Read these off the matrix that follows.
1) Report the entry in the top-left corner.
2) Report the entry just left of the largest entry.
3) Report the top entry of the column that holds the smallest entry.
4) Report the entry directly below the centre entry.
5) Report the entry directly below the smallest entry.
6) Report the top-right entry.
7) Report the entry just right of -31.
8) Report the entry directly below 23.
[[-59 -14   0 -14  47  25 -15 -59 -64]
 [-37 -32   0 -34  29  52  -9 -35 -38]
 [ -9 -68   0 -66  15  -4  -3 -11 -13]
 [-48  11   0   8  13  48   7 -45 -48]
 [-48  17   0  14  23  50  -3 -45 -48]
 [-22 -51   0 -54   1  50  12 -20 -23]
 [-44 -31   0 -30  38  -2 -13 -46 -50]]
1) -59
2) 29
3) -14
4) 23
5) 11
6) -64
7) 0
8) 1

data =
[[ -0.693  -8.600  14.248  -4.039  -0.259]
 [  5.542   3.335  -3.971  -9.218  11.300]
 [  5.863   2.858  -5.736  -9.437  10.106]
 [ -0.870  -8.840  13.734  -4.523  -3.355]
 [  1.460  -1.899  11.645  -3.791  10.305]
 [ -0.552  -8.254  11.789  -6.106  -8.280]
 [ -0.724 -10.969 -13.769   4.331  -0.401]]
Rows and columns are numbered from 0.
The bottom-left entry?
Answer: -0.724
The entry in row 2 and column 0?
Answer: 5.863
The entry just right of -0.724?
Answer: -10.969
The entry just right of -13.769?
Answer: 4.331
The entry in the top-left corner is -0.693
The entry directly below -4.523 -> -3.791
The entry directly above 5.863?
Answer: 5.542
The entry just left of -3.355?
Answer: -4.523
The entry just left of 11.300?
Answer: -9.218
The entry in row 0 and column 2?
Answer: 14.248
The entry just left of -3.791?
Answer: 11.645
The entry directly below -0.870?
Answer: 1.460
The entry directly below -3.355?
Answer: 10.305
The entry directly above the centre entry: -5.736
The entry just left of 11.645?
Answer: -1.899
The entry in the bottom-right corner -> -0.401
The entry just left of the centre entry -> -8.840
The entry directly above 4.331?
Answer: -6.106
The entry directly below -8.600?
Answer: 3.335
The bottom entry of the column that holds the smallest entry?
Answer: -13.769
The entry at row 1, column 2 -> -3.971
The entry just left of the largest entry is -8.600
The entry in the top-right corner?
Answer: -0.259

m =
[[ -5  11  -1  -1   1  13  -4  -3  17  -1  -2   3  -2  -2 -15   1]
 [ -2  -2 -10   3   4  -2  -4  -5  -8  -2 -15   0  -1   2   2  -5]
 [  4 -15  -3   2   1 -18   2   0 -29   0  -4  -4   1   3  17  -7]
 [ -5   4  10  -4  -1   4  -1  -2   0  -1  13   1  -4  -6 -16  -6]
 [  1  -9  -7   3   2 -10  -1  -3 -20  -1 -10  -2   0   2  10  -7]
 [ -2  -9  -2   0   2 -12  -2  -5 -27  -3  -3  -2  -3  -1   2 -13]
 [  3  -5 -11   4   3  -5  -1  -1  -6   0 -16  -1   3   5  14   1]
 [ -7   6   6  -3   0   5  -3  -5  -2  -2   9   1  -6  -6 -19  -9]
 [ -7  27  11  -5  -3  32  -2   2  54   2  15   7  -1  -6 -32  14]]
The fifth-last entry, reading row by row: 7
Report the smallest entry.
A: -32
The entry in the top-right corner -> 1
Report the second largest entry.
A: 32
Report the last entry in the row that holds the smallest entry.
A: 14
Report the top-left entry.
A: -5
The first entry of the smallest entry's row -> -7
Report the fourth entry in reading order.
A: -1
Report the maximum.
A: 54
The entry just right of the largest entry -> 2
Report the largest entry in the first row.
A: 17
The 5th entry, reading row by row is 1
Report the third-last entry, reading row by row.
A: -6
Report the top entry of the column that holds the smallest entry.
A: -15
Report the third entry on the main diagonal.
A: -3
The entry directly above the largest entry: -2
The third entry in reading order is -1
Report the second entry in reading order.
A: 11
The smallest entry in the last column: -13

Questions about the grid below.
1) Give the entry directly below -18.
2) Give the entry just left of 23.
3) Give the top entry of the column that holds the smallest entry.
4) Give the last entry, reading row by row.
5) Give the entry directly below 54.
6) Give the first entry, reading row by row.
7) Give the smallest entry in the first column.
8) Give the entry directly below 613.
[[ -90   54   16  -18  488   -5  563  351  561   23   73 -348]
 [ 788  585  613  339 -107  389 -544  815  137 -656 -538  511]
 [-777  336 -222 -253 -444  574   49 -732   -3  321 -817  -89]
 [ 402 -350 -856  316 -846 -387   -9 -382  818   76  124 -232]]
1) 339
2) 561
3) 16
4) -232
5) 585
6) -90
7) -777
8) -222

Read these off the table that follows. Rows and columns are numbered from 0.
1) Read off the entry directly above 0.187.
2) Read off the entry at row 0, column 1.
3) Read off the bottom-right entry.
4) Read off the entry in row 2 and column 1.
5) Read off the entry directly above -0.138.
6) Read off the bottom entry of the column that holds the largest entry.
7) Read off the entry directly above 0.084.
8) Read off the entry just left of -0.168.
 0.120  -0.222  -0.241   0.014  -0.140   0.097  -0.173  -0.077   0.023  -0.075  -0.310   0.109   0.097
 0.086  -0.182  -0.208  -0.005  -0.102   0.059  -0.110  -0.066  -0.056  -0.060  -0.277   0.051   0.052
-0.146   0.165   0.166  -0.125   0.025  -0.143   0.028  -0.077  -0.089  -0.025   0.250  -0.152  -0.123
-0.191   0.200   0.202  -0.133   0.078  -0.177   0.083  -0.071  -0.132  -0.039   0.270  -0.195  -0.160
-0.179   0.187   0.196  -0.135   0.066  -0.174   0.072  -0.082  -0.132  -0.026   0.269  -0.187  -0.155
-0.148   0.166   0.169  -0.127   0.031  -0.150   0.037  -0.083  -0.101  -0.021   0.254  -0.156  -0.129
-0.179   0.191   0.192  -0.128   0.064  -0.166   0.067  -0.070  -0.114  -0.037   0.263  -0.184  -0.148
-0.171   0.184   0.189  -0.130   0.058  -0.164   0.060  -0.078  -0.112  -0.033   0.261  -0.178  -0.145
-0.184   0.195   0.199  -0.134   0.072  -0.175   0.075  -0.077  -0.128  -0.036   0.269  -0.188  -0.155
 0.136  -0.228  -0.251   0.006  -0.167   0.103  -0.180  -0.068   0.005  -0.046  -0.300   0.105   0.099
-0.183   0.189   0.196  -0.126   0.066  -0.164   0.065  -0.068  -0.108  -0.041   0.261  -0.185  -0.148
-0.164   0.179   0.181  -0.126   0.046  -0.155   0.047  -0.073  -0.098  -0.035   0.256  -0.168  -0.135
 0.084  -0.204  -0.215   0.012  -0.100   0.076  -0.138  -0.073  -0.002  -0.083  -0.302   0.078   0.071
 0.103  -0.209  -0.232   0.015  -0.125   0.091  -0.158  -0.066   0.017  -0.082  -0.307   0.096   0.088
1) 0.200
2) -0.222
3) 0.088
4) 0.165
5) 0.047
6) -0.307
7) -0.164
8) 0.256

grid =
array([[-15,  19,  17,  20, -16,  27,   5,  27,  32,  20, -24, -17, -17,
        -16],
       [ 24,   5,   0,   1,  21,   1,   5,   2,  18,   4, -27,  19,  22,
         21],
       [ 14,  21,  16,  17,  10,  48,   5,  47,   9,  15,  -4,  11,  12,
         11],
       [ 45,  -6, -17, -11,  44,  26,   5,  27,  -7, -16,   5,  43,  47,
         45],
       [  9,   3,   3,   3,  10, -18,   5, -17,  46,   8, -11,   7,   7,
          9]])
Report the entry just left of -4.
15
The entry just right of the largest entry: 5
Report the entry just left of -27.
4
Report the entry just right of -7.
-16
Report the maximum.
48
Report the 3rd entry in reading order.
17
Report the entry just left of 44.
-11
Report the 5th entry in reading order.
-16
The entry just right of 22: 21
Report the 3rd smallest entry.
-18
The entry just right of 32 is 20
Report the first entry in reading order.
-15
